After every row comes one of two labels: whether the row has a hidden trait. Each part has its own trait and labels.
In the rows, 100 means zero.
[112 116 111  84  95  89  81 102 116  95  93 111 105 106 100 110 105 105
  54]
Zifi
[106  88 108  81 106 106 110  96 113  96 107 111 108 135 105  92 123  84
 117]
Zifi
[110  88  96  86  93 105 139  81 111 142 108 116 100 122  95  98 101  86
 104]
Zifi
[111  96  98  91 119 102 200  98 121 112 103 100 100 138 140 108 105 103
  80]
Zifi
[ 92 126 109 103 107 109 149 111 114 101  93  99  93 108  93 124 111 110
  78]
Zifi
[ 96  87  99  95 101 117 100  81 104 135  98  74 125  95 102  88  89 104
 105]
Tus
[118 120 101 100  95 139 191  95 108 100 102 112  85 116  88 113 100 110
 113]
Zifi
[106  98  98  88  84  93 127  85  97 106  92  95 110 115  66  81 125 101
  85]
Tus
[100 105  95  81  90 114  49  88 107 125  98  98 115 115 120  94  87  86
 105]
Tus
[110 105  91 102  89  84 147  91 114 101  88  92 100  92 107  98 128  93
 110]
Tus
[105  93 102  91 107  83 136  90 102  95 110 118  87 105 103 130  92  82
  82]
Zifi
[116 102  97  91 107  89 141  92  94  79  95  85  88  73 106  92  92  77
 106]
Tus
[ 84 110  96 100 102 135 178  88 104 108  93  92 105 111 117  93  95  92
 114]
Zifi
[112 107  97 108 107 117 126 118 106 136  98  95  85  83 126  93 105  95
 121]
Zifi
[116 120 104  92  97 107 114 106 105 131 105 112  93 119  90  80 120  86
 124]
Zifi
[127 121 100  99 100 102 133 111 128 115  97 103  84 103 105 112 102 121
  83]
Zifi
[ 91  96 103 108 114  75  76 110  89  63 106  93 104 112  71  92  94 109
  62]
Tus
[106 109 103 104  98 116 133  91  96 110 110 108 102 118  60  91 120  83
 131]
Tus
[112 112 111  89  96 117 126  92 117  86  84  90 114  82  87  88  95 111
  97]
Tus
[102 108 104  79  95 135  89  86 116 109  93  71 123 104 105 128 109 105
 108]
Tus
[116 116 110  91 106 126 111 102 133  91  99  77 116 117  94 113 101 132
  83]
Zifi
[ 82 103 107  98  97  94   8 106  94  87 109 127 103 114  86 106  90  86
 101]
Zifi
[ 91  85 106  91 115 112 138  89 117 128 105  97 118 116 101 106  94  89
  95]
Zifi
[ 97  91 107 101  93  80  63  92 107 124  97  92 118  77  83 119 118 101
  81]
Tus
[ 93  99  90 112 109  82 186 106 104  89  95 102  90 112 110  80 102  96
 109]
Zifi
[ 90 120  98  99  91 119 155  88  98 116  95  88 107 108  81 111 126  83
 101]
Tus
[119  89 113  87 108 104 139  86 115 117 102  99 110  94  79  85 109  79
  99]
Tus
[100 103 107 121 108  95  78 107 102 115 109  86 101  82  58  90 109  97
 103]
Tus
[ 92 100 106 122  98  89  83 116 108 105  97 115 108  92  99  80 107 119
 105]
Zifi
[106  96 107 102 111 115  98 114 129 123 110 104 103 118 117 113 103 118
 100]
Zifi

Part 2:
[102 126 111 108 124  99 103 115  83 117  89  96 107  60  93 108  95 112
 105  90 117 100  84 113  92 103  96]
H
[114 105  97 102  90 108 102 121 107 100 117 105  98  67  96  99 121  99
 108 106 103 105  97 113 109 118  86]
J
[116 106 104 102  94  99 103 108 109 116 125 112 100  73 100 100 123  96
  99 104 102 114  91 113 110 119  94]
J
[110  97  96  99 105 119 105 132  88 134 124 104 117  85 104  93 131 103
 100 106 109 108 107  84 108 107  93]
J
[106 111 110 140 110  91  99 126 118  92 120  98 107  45  92 107 105  95
  90  86 106 101 108 132  91 114  84]
J
[ 99 102 105 128  95 100 103 141 140  98 124 109 119  67  96 105 127  94
  88 103 102 109  92  99 110 119 127]
H
[104 131 108 139 127 107 116 110  95 114 103  93 102  83  96 104  94 141
 136  97 129 101 110 127 105 101  96]
H
[102 120 110 130 132 105 106 112  97 137 109 137 125 139 102 106 108 131
 134 104 107 102  91 109  94 106 139]
H
[111 119 103  99  93 110 109  99 141 106  91 113 126 125 100 105 104 118
 107 122 102 118  93 122 106 102 107]
H
[104 117  96 102 117 118 119 106  84 123  86 131 101  60 104 104 103 143
 124 120 103 107  95 113  98 102 106]
H
[ 97 122  91 136 127 122 109 101  89 142 101  98 101  98 100  98 100 106
 101 100 121  95 107  91  95  96  96]
H
[117  98  98 102  98 105 102 141 142  99 108 101 125 129  97  99 127  99
  98 129 103 114  99 121 113 117  99]
J
[110 107  87 101  96 131 118  91  96 110  52 119  87  45  99  89 127 111
  93 134 101 114 124 109 130  96  77]
H
[118 106 104 103 128  99  99 114  80  91 138 127 104  60  94 105 118  95
 135  89 109 100  93 116 105 120 102]
J
[106 112 110 131  97  86 100 102 138  98 112 103 111 109  99 104 107  94
  97 104  99 108 109 132 102 113 103]
J
[100 127 105 102 115 112 116 110  86 135  97  96 106  75 102 103 100 131
 104  92 128 112 119  97  96  98  93]
H
[112 125 101 136 107 113 117 108  85 100  82 100  99  68  95 101 107 112
 102 123 113 104 116 123 112  96  86]
H
[101 126 112 114 126 100  98 134  75 129 106  91 110  51  98 110  88  98
  95  79 136 102  87 105  86 104  90]
J
[110 111 111 114 115  89  95 171 116 129 149  83 136  57  97 118  87  99
  94  75 136 108  94 107  80 119 107]
H
[102 126  98 104 127 116 118 120  73 115  80 128 105  73 101 103 100 139
 135 115 107 102  94 122 106  94  89]
H
[ 93  98  89 113 128 125 106 101  78 106  68 143 118  99  98  95 135 101
 134 128 101  98 101  83 108  97 120]
H
[ 98 126 108 125 120 106  98 113  82 136  83 103 119  71  99 103 110  89
  92  97 129 101  90  99 101  98  87]
J
[ 80  81  71 117 152 143 109 117  34 138  32 141 129  32  94  95 143 132
 110  97 106  84 109  48 106  78  92]
J
[121 128 106  99  94 114 103 106  98 118  92 104  96 105 103 101 107  92
  96 124 109 115  93 118 113 102  91]
H
[100 113 109 104 135 105 111 121  85 113  89 132 105  54  97 110  96 137
 132 103 110 101  85 112  95 107 126]
H

Next part:
[104  87  99  95  85 116 112 103 145 108 100 117 106 111 112 111 106  93
 127 106 109 102  95  84 102]
(65)
[112  95 103 104  97 112  87  79  96  97 100 106  92 132  93 112 127 100
  92 110  95 100  97 114 112]
(64)
[ 97 111 106  90 115 101  93 106 100 103  87 109 106  95  99 132  93 100
  86  95 106 106 101  90  61]
(64)
[120 101  99  75  78 119  97 112 155 116  68  43  85  59 101  78  94 100
  75 111  74  88  92 105  89]
(65)
[ 76 102 107  93 110  87 121  61  76 109  96 101  69 113  92  94  91  98
 117  77  93  98 106 110  84]
(65)
[102 108  97 114  83 105 106 108  78 110  96 109 114 101 107 118 103 102
  92  94  91  99 109 111 118]
(65)
[110  95  94  87  91 125  92  95 122  98 106  92  98  61 108  86 121 104
  99 100 117  89  93  93  90]
(64)
[108  88 101 116 104  96  90  66 106  83 113  79 115 118 102 115  88 106
  91  92 110 103  98  82 108]
(65)
[115 104  96  92  77 110 100 118  76 110  80  62  96 113 103  90  71 105
  95 102  81  98  89 111 104]
(65)
[103  95 106  84 115  96  88 141 111  92  82  85  97 125 100 132 113 100
 124  86  93  96  93  99 104]
(65)
[102  81  97  95  90 106 100  99 141  97  81  51 118  79  95  98 114 100
  88  79 111  92  98 101  89]
(64)
[ 98  94 104  96  79  91  81 112 126 112  94 134 102  69  93 122 105 101
 115  90  91  97 100  92  97]
(65)
[116 111 101  95  68 105  66 133  97 106  91  71  90 110 100  84 111 103
  62 106  85 107  96 101 144]
(64)
[ 97  92  99  84  80 117  89 105 114 114 105  75  98 147 112  78 109 101
  88 103 126  99  96  83 133]
(65)
[111  85  98  93  93 102  98 127  93  88  78  73  98  74 111 120 108 107
  71  93  83  94 103  94 116]
(64)
[105 114  98 105 112 106  98  84 111 104 107  37  86  94 114  93  91 100
  82 104 111 107 103 112  97]
(65)
[105  97  98 101 104 108 132 105 183  93 103 116 105 121  87 102 117  98
 122 104 103 100 101  98 101]
(65)
[105 130 104  90  93 122 102 123  74 107  94  85 115 146  92 132  97 102
  95  96 109 100  98 103 120]
(64)
[107 131  97  87 123  98 117  88 120 111 112 152 101  91  94 104  94  91
 113 117  88  98 106 115 109]
(65)
[106 117 101  75  85  89 107 101  82 107  96  91  81 124  90  91 105 102
 125  96  87 100  97 114 103]
(65)
[ 99 119  99  92 122 113  89 103  45  85  92 104  97 100  93 116 100  97
 111  96  82  96 100  89 118]
(65)
[ 93  89  96  98 105 105  97 113 119  81  89  85  91 148  98 116 105 104
 104 115 102 100 102  82 108]
(64)
[104 107  98 116 112 123 122 114 170  96 101  89 103 108 102 116 110  93
  91 103  88  96 103 107  94]
(65)
[ 99 101  95  98  94  95  96  92  54  88  95 107 103  69  91 102 112 104
  93 110  66  97  98 107 119]
(65)
[109  78  99  98  66  96 136 105 200 112  74  66  91  88 100 120  98 103
  70 112  64  94  85 101 122]
(65)
[ 96 105  98  87  93  98  86 119  89  96 101  32  78  70 107  85  86 105
  97  90  79 100  99  87 124]
(64)
[123  88  94  90  53 113 101 128 146 124  60  24 121 110  91 101  79 104
  75  95  93  89  93 121  86]
(65)
[111  90 101  97 114  97 107 127 130 100 101  80  93 105 100 108  93 105
  79  82 133  92  94 108 108]
(64)
[ 97 117 103 104 123 111  95  82  13  97 118 109 111  83  94 104 116 100
  90 117 103 109 102  97  96]
(64)
[ 98  99 100  93 103 104 105  97 198  99  93 102 126  90  97  87 100 107
  91 112 106 100 103 107 110]
(65)
[ 90  72  97 112  82  93  99  85 127  70 106 139  90 112 110 108 101  98
 122  84 119  92  99  96 125]
(65)
[116  83  98 101  91 104  97 104 135 133  80  83 117  83  89  80  92 100
 117  97  79  93  96  98 100]
(65)
[105  96 104 100  83 102 111 125 124 127  96  88 108  51 106  89  82 103
 105 106  93 103  93 103  90]
(65)
